Below is a small trained network, with its code and all its weights. Each question gives an input and a target symbol and asks what happens when units are switched off, that is, made to give their printed mean instead of their output.

import numpy as np


def w(rows, s, z=0):
    codes = np.array(rows[::2]) - 128.0
    scale = np.full(codes.shape[1], s)
    scale[-1] = z or s
    return codes * scale


def norm(h):
    return h / np.sqrt((h * h).mean(-1, keepdims=True) + 1e-5)


def f(y):
    return y / 2 * (1 + np.tanh(0.7978845608 * (y + 0.044715 * y**3)))


def softmax(a):
    e = np.exp(a - a.max(-1, keepdims=True))
    return e / e.sum(-1, keepdims=True)


def log_softmax(a):
    a = a - a.max(-1, keepdims=True)
    return a - np.log(np.exp(a).sum(-1, keepdims=True))


def net(x, mask):
    ids = ['αγδζξψ'.index(c) for c in x.split()]
    T = len(ids)
    res = E[ids] + P[:T]
    u = 0
    for l in range(2):
        q, k, v = (norm(res) @ M[l].T for M in (Q, K, V))
        z = softmax(np.where(np.tri(T) > 0, q @ k.T / 4**0.5, -1e9)) @ v
        res = res + np.where(mask[u], z, O[l][:, -1]) @ O[l][:, :-1]
        u += 1
        y = f(norm(res) @ A[l][:, :-1].T + A[l][:, -1])
        res = res + np.where(mask[u : u + 4], y, B[l][:, -1]) @ B[l][:, :-1]
        u += 4
    return log_softmax(norm(res)[-1] @ U[:, :-1].T + U[:, -1])


Q, K, V, O, A, B = {}, {}, {}, {}, {}, {}
E = w([
[60,115,165,54,95,101],'α',
[62,54,165,94,2,156],'γ',
[93,160,125,131,68,182],'δ',
[123,183,149,124,89,53],'ζ',
[135,120,58,84,101,106],'ξ',
[189,126,120,56,92,161],'ψ',
],0.0053)
P = w([
[110,110,153,64,5,94],'0',
[113,132,133,88,41,110],'1',
[133,132,119,112,67,111],'2',
[136,134,116,122,109,119],'3',
[133,132,116,130,143,121],'4',
[136,131,120,150,174,128],'5',
[133,131,133,150,191,132],'6',
[134,117,133,148,206,146],'7',
],0.0029)
Q[0] = w([
[18,154,118,67,34,198],'0.h1',
[73,166,116,109,19,254],'0.h1',
[31,212,121,116,17,147],'0.h1',
[187,69,151,145,219,98],'0.h1',
],0.0053)
K[0] = w([
[200,170,79,135,237,191],'0.h1',
[220,145,104,153,253,170],'0.h1',
[229,177,68,155,215,106],'0.h1',
[39,115,170,141,27,123],'0.h1',
],0.0049)
V[0] = w([
[129,202,196,136,102,194],'0.h1',
[253,93,121,86,177,176],'0.h1',
[60,83,50,187,150,157],'0.h1',
[56,152,103,130,54,148],'0.h1',
],0.003)
O[0] = w([
[137,191,189,115,220,201,141],'0.h1',
[146,251,117,100,7,146,71],'0.h1',
[25,97,46,167,123,129,82],'0.h1',
[151,126,109,193,177,138,254],'0.h1',
],0.0035,0.003)
A[0] = w([
[108,121,69,199,15,108,26],'0.n1',
[94,85,162,254,127,55,6],'0.n2',
[80,237,234,106,183,20,112],'0.n3',
[215,216,163,109,119,40,139],'0.n4',
],0.0026,0.0021)
B[0] = w([
[94,187,62,126,121,132,125],'0.n1',
[48,101,131,91,83,253,2],'0.n2',
[161,81,123,163,110,84,131],'0.n3',
[171,57,122,130,128,200,154],'0.n4',
],0.004,0.00085)
Q[1] = w([
[187,160,7,85,52,106],'1.h1',
[222,79,54,85,125,41],'1.h1',
[115,188,97,125,114,253],'1.h1',
[250,87,65,91,155,46],'1.h1',
],0.0056)
K[1] = w([
[125,191,109,46,1,202],'1.h1',
[184,138,131,17,141,199],'1.h1',
[58,159,206,150,55,69],'1.h1',
[183,98,146,2,138,197],'1.h1',
],0.0057)
V[1] = w([
[209,37,196,192,98,110],'1.h1',
[150,190,99,216,151,25],'1.h1',
[188,82,99,189,219,182],'1.h1',
[185,59,51,2,211,214],'1.h1',
],0.0026)
O[1] = w([
[202,103,231,158,126,99,145],'1.h1',
[119,2,114,198,79,51,33],'1.h1',
[161,148,156,40,6,108,5],'1.h1',
[149,145,105,18,55,225,103],'1.h1',
],0.0033,0.0021)
A[1] = w([
[120,24,153,1,53,66,28],'1.n1',
[239,18,49,20,192,68,129],'1.n2',
[140,170,115,88,207,42,3],'1.n3',
[67,84,206,50,161,53,85],'1.n4',
],0.0034,0.0027)
B[1] = w([
[185,144,27,134,177,48,164],'1.n1',
[80,171,69,217,3,89,251],'1.n2',
[53,31,190,45,86,161,87],'1.n3',
[155,172,97,109,158,212,158],'1.n4',
],0.004,0.002)
U = w([
[118,147,119,21,220,38,20],'α',
[39,37,219,54,38,176,33],'γ',
[34,205,197,184,192,237,243],'δ',
[213,92,227,229,137,17,5],'ζ',
[42,152,2,192,54,42,140],'ξ',
[227,220,133,51,24,212,144],'ψ',
],0.0069,0.0015)

Each question gives the input, a string of symbols that net reads in full, and the target symbol t.
The units are the heads (4 rows each of Q, K, V and O) and the neurons (one row each of A and B). Each row of codes is followed by its name. A weight is (code - 128) times the scale printed after its matrix; where a second scale follows, it is the last column's (O, A, B and U).
mask holds one flag per unit, layer by layer, with each layer's heads first. A switched-off unit (its flag False) gives its mean, the last column of its rows in O or B, instead of its output. The means were averaged over made-up inputs and are rounded, as every weight is.
A unit's drop is (log p(t) with every unit on - log p(t) with that unit switched off) / (log p(t) with every unit on - log p(t) with every unit switched off).
The circuit of an input: a set's keep is (log p(t) with only the set's units on - log p(t) with every unit switched off) / (log p(t) with every unit on - log p(t) with every unit switched off). Starting from all 10 units, units are removed one at a time, each time the one whose removal leaves the highest keep (on an exact tie, the one counted first), for as long as the keep stays at least 0.8.
units of the circuit, in order: the units of the circuit, biggest drop first
most important unit: the unit with the biggest drop
top k neurons: the k neurons with the biggest drops, biggest first
top k neurons in layer l: the k neurons of layer l with the biggest drops, biggest first
drop when u is switched off: that unit's drop, to one decimal
input δ δ α, target δ: most important unit	1.n4
input δ ζ δ, target ζ: units of the circuit, in order	(1.h1; 0.h1)
input ξ γ δ ζ δ γ, target ζ: top 2 neurons	(1.n1; 1.n3)
input δ γ α, target δ: units of the circuit, in order	(1.h1; 1.n4)
input α α ζ α, target ζ: units of the circuit, in order	(1.h1; 0.n3)
input δ α δ ψ ξ, target ψ: top 2 neurons	(0.n4; 0.n3)
input ψ ψ ψ δ ζ, target ψ: top 2 neurons	(0.n4; 1.n1)
input ξ ξ ψ δ, target ψ: top 2 neurons	(1.n2; 0.n4)
input δ δ γ δ δ γ, target δ: top 2 neurons in layer 0	(0.n4; 0.n3)
input ξ δ ξ ξ ξ γ, target ξ: units of the circuit, in order	(0.h1; 1.n1)
input γ α α δ ξ ξ α, target ξ: top 2 neurons	(1.n1; 0.n3)
input α δ γ ξ δ ξ γ, target ξ: top 2 neurons in layer 0	(0.n4; 0.n1)
input α α α α δ ξ δ, target ξ: drop when 0.h1 is switched off	1.7
input δ α ψ γ, target ψ: units of the circuit, in order	(0.h1)
input δ γ δ, target δ: drop when 1.n4 is switched off	0.0
input δ ξ ξ α, target ξ: drop when 0.h1 is switched off	0.3
input δ ξ ζ ψ δ, target ψ: drop when 0.n4 is switched off	0.2
